Here is a tiny trained network, its code and every weight. The questions are about switching its units off for an input and a target symbol, where a switched-off unit gives its printed mean instead of its output.

import numpy as np


def w(rows, s, z=0):
    codes = np.array(rows[::2]) - 128.0
    scale = np.full(codes.shape[1], s)
    scale[-1] = z or s
    return codes * scale


def f(y):
    return y / 2 * (1 + np.tanh(0.7978845608 * (y + 0.044715 * y**3)))


def softmax(a):
    e = np.exp(a - a.max(-1, keepdims=True))
    return e / e.sum(-1, keepdims=True)


def log_softmax(a):
    a = a - a.max(-1, keepdims=True)
    return a - np.log(np.exp(a).sum(-1, keepdims=True))


def net(x, mask):
    ids = ['ΓΘΞΦΨΩαβεζημπ'.index(c) for c in x.split()]
    T = len(ids)
    res = E[ids] + P[:T]
    r = res
    for j in range(2):
        rows = slice(2 * j, 2 * j + 2)
        q, k, v = (r @ M[0][rows].T for M in (Q, K, V))
        z = softmax(np.where(np.tri(T) > 0, q @ k.T / 2**0.5, -1e9)) @ v
        o = O[0][rows]
        res = res + np.where(mask[j], z, o[:, -1]) @ o[:, :-1]
    y = f(res @ A[0][:, :-1].T + A[0][:, -1])
    res = res + np.where(mask[2:6], y, B[0][:, -1]) @ B[0][:, :-1]
    return log_softmax(res[-1] @ U[:, :-1].T + U[:, -1])


Q, K, V, O, A, B = {}, {}, {}, {}, {}, {}
E = w([
[170,38,133,129,219],'Γ',
[139,80,143,61,138],'Θ',
[119,82,162,19,110],'Ξ',
[115,54,148,91,177],'Φ',
[131,85,162,106,156],'Ψ',
[147,132,176,172,216],'Ω',
[220,126,150,112,149],'α',
[107,138,224,77,114],'β',
[129,101,191,90,136],'ε',
[131,163,248,179,169],'ζ',
[213,31,118,158,104],'η',
[1,50,5,117,220],'μ',
[43,31,160,134,95],'π',
],0.013)
P = w([
[177,137,143,3,158],'0',
[138,109,174,13,149],'1',
[132,93,201,41,148],'2',
[129,99,180,73,140],'3',
[127,94,163,94,145],'4',
[130,92,158,125,160],'5',
[118,90,148,150,151],'6',
[118,75,133,158,167],'7',
[119,70,133,190,164],'8',
[105,83,134,222,165],'9',
[97,59,104,226,160],'10',
[81,41,93,226,173],'11',
[57,43,87,167,179],'12',
],0.0069)
Q[0] = w([
[182,88,164,146,131],'head 0',
[188,16,254,101,234],'head 0',
[54,208,87,102,31],'head 1',
[138,189,144,160,79],'head 1',
],0.0088)
K[0] = w([
[84,121,101,173,169],'head 0',
[85,59,56,255,95],'head 0',
[168,98,131,29,158],'head 1',
[184,133,145,90,108],'head 1',
],0.013)
V[0] = w([
[201,196,81,150,226],'head 0',
[36,127,176,58,235],'head 0',
[137,92,2,47,179],'head 1',
[228,126,166,129,155],'head 1',
],0.0085)
O[0] = w([
[147,181,107,62,244,59],'head 0',
[53,191,84,127,121,254],'head 0',
[226,124,52,156,80,155],'head 1',
[145,80,110,73,210,185],'head 1',
],0.011,0.0048)
A[0] = w([
[115,151,170,158,105,10],'neuron 0',
[2,105,73,116,168,247],'neuron 1',
[58,172,64,72,238,151],'neuron 2',
[60,65,219,51,201,92],'neuron 3',
],0.005,0.0015)
B[0] = w([
[77,117,151,103,190,117],'neuron 0',
[150,255,137,132,57,227],'neuron 1',
[76,174,95,166,140,212],'neuron 2',
[140,155,188,103,121,254],'neuron 3',
],0.0079,0.0051)
U = w([
[84,54,46,113,200,31],'Γ',
[135,102,109,94,91,146],'Θ',
[113,90,102,67,83,81],'Ξ',
[116,99,115,99,112,2],'Φ',
[110,93,120,93,107,61],'Ψ',
[95,132,115,159,162,224],'Ω',
[179,141,140,131,105,143],'α',
[96,110,151,54,97,122],'β',
[109,101,136,73,105,102],'ε',
[66,145,204,123,129,19],'ζ',
[185,3,226,102,151,193],'η',
[175,164,73,188,65,175],'μ',
[108,71,199,204,8,204],'π',
],0.0063,0.0023)

Each question gives the input, a string of symbols that net reads in full, and the target symbol t.
The units are the heads (2 rows each of Q, K, V and O) and the neurons (one row each of A and B). Each row of codes is followed by its name. A weight is (code - 128) times the scale printed after its matrix; where a second scale follows, it is the last column's (O, A, B and U).
mask holds one flag per unit, heads first, then neurons. A switched-off unit (its flag False) gives its mean, the last column of its rows in O or B, instead of its output. The means were averaged over made-up inputs and are rounded, as every weight is.
A unit's drop is (log p(t) with every unit on - log p(t) with that unit switched off) / (log p(t) with every unit on - log p(t) with every unit switched off).
The circuit of an input: a set's keep is (log p(t) with only the set's units on - log p(t) with every unit switched off) / (log p(t) with every unit on - log p(t) with every unit switched off). Starting from all 6 units, units are removed one at a time, each time the one whose removal leaves the highest keep (on an exact tie, the one counted first), for as long as the keep stays at least 0.8.
units of the circuit, in order: the units of the circuit, biggest drop first
top k neurons: the k neurons with the biggest drops, biggest first
heads that matter: for each layer, one digit per head in row order, 1 if its drop is at least 0.15 and else 0, layers parted by /
drop when u is switched off: that unit's drop, to one decimal
input η η β Γ π Γ, target π: heads that matter	11
input Θ π β Θ, target π: heads that matter	10
input η Γ ζ Γ π Γ Ψ π, target π: heads that matter	10
input η Γ η η Γ Ψ η Ψ, target η: units of the circuit, in order	[head 0; neuron 1]
input π β Γ π Ψ Ψ, target π: heads that matter	10
input β Γ Γ Θ Γ Ψ Γ Θ ε Γ π Γ Ψ, target π: heads that matter	11
input η Θ Γ η Ψ β Γ Γ η Ω, target η: units of the circuit, in order	[head 0; neuron 1]
input Γ Γ Θ Φ Φ η ζ Γ Ω, target ζ: units of the circuit, in order	[head 1; neuron 3]
input ε η ζ Γ Γ η ζ α, target η: units of the circuit, in order	[head 0; head 1]
input π η η Θ, target η: units of the circuit, in order	[head 0; neuron 1]
input Γ Γ Γ μ, target μ: units of the circuit, in order	[head 1]
input Γ π π Ω Γ ζ π Φ π Γ η Γ, target η: top 2 neurons	[neuron 2; neuron 1]
input Γ ζ Ω, target ζ: heads that matter	11
input Γ Ω Ω Γ Φ η ζ η ε Ω Γ η β, target η: heads that matter	10
input Ψ η π π Ω, target π: heads that matter	10
input π β μ β η Γ Ω Ω π Ξ μ π π, target π: heads that matter	11
input Γ β π π π ζ, target π: heads that matter	10
input π Γ β Γ π η ζ η Γ ζ Γ, target ζ: heads that matter	01
input Θ Θ Γ β Γ ε Γ π Ψ Ψ π η ε, target π: heads that matter	11
input μ μ μ Γ, target μ: heads that matter	01
input Γ Ξ Γ Γ Θ η Ω Ξ, target η: heads that matter	10
input Γ π ζ Γ Γ ζ, target ζ: heads that matter	01
input Γ η α, target η: top 2 neurons	[neuron 1; neuron 2]
input π Γ ζ ζ ζ Γ Ω η Γ η Θ β, target η: drop when neuron 2 is switched off	0.1
input ε Γ Γ β Θ η Ξ Ω Θ β η Γ Ω, target η: drop when head 0 is switched off	1.1
input Γ ζ β π π ζ, target π: drop when head 0 is switched off	1.4
input β Θ Γ Ξ Γ π ε, target π: drop when head 0 is switched off	0.9
input Γ η ζ π Ψ Θ η Γ Φ, target η: top neuron	[neuron 2]
input ζ β α ζ Γ Ψ, target ζ: top neuron	[neuron 3]
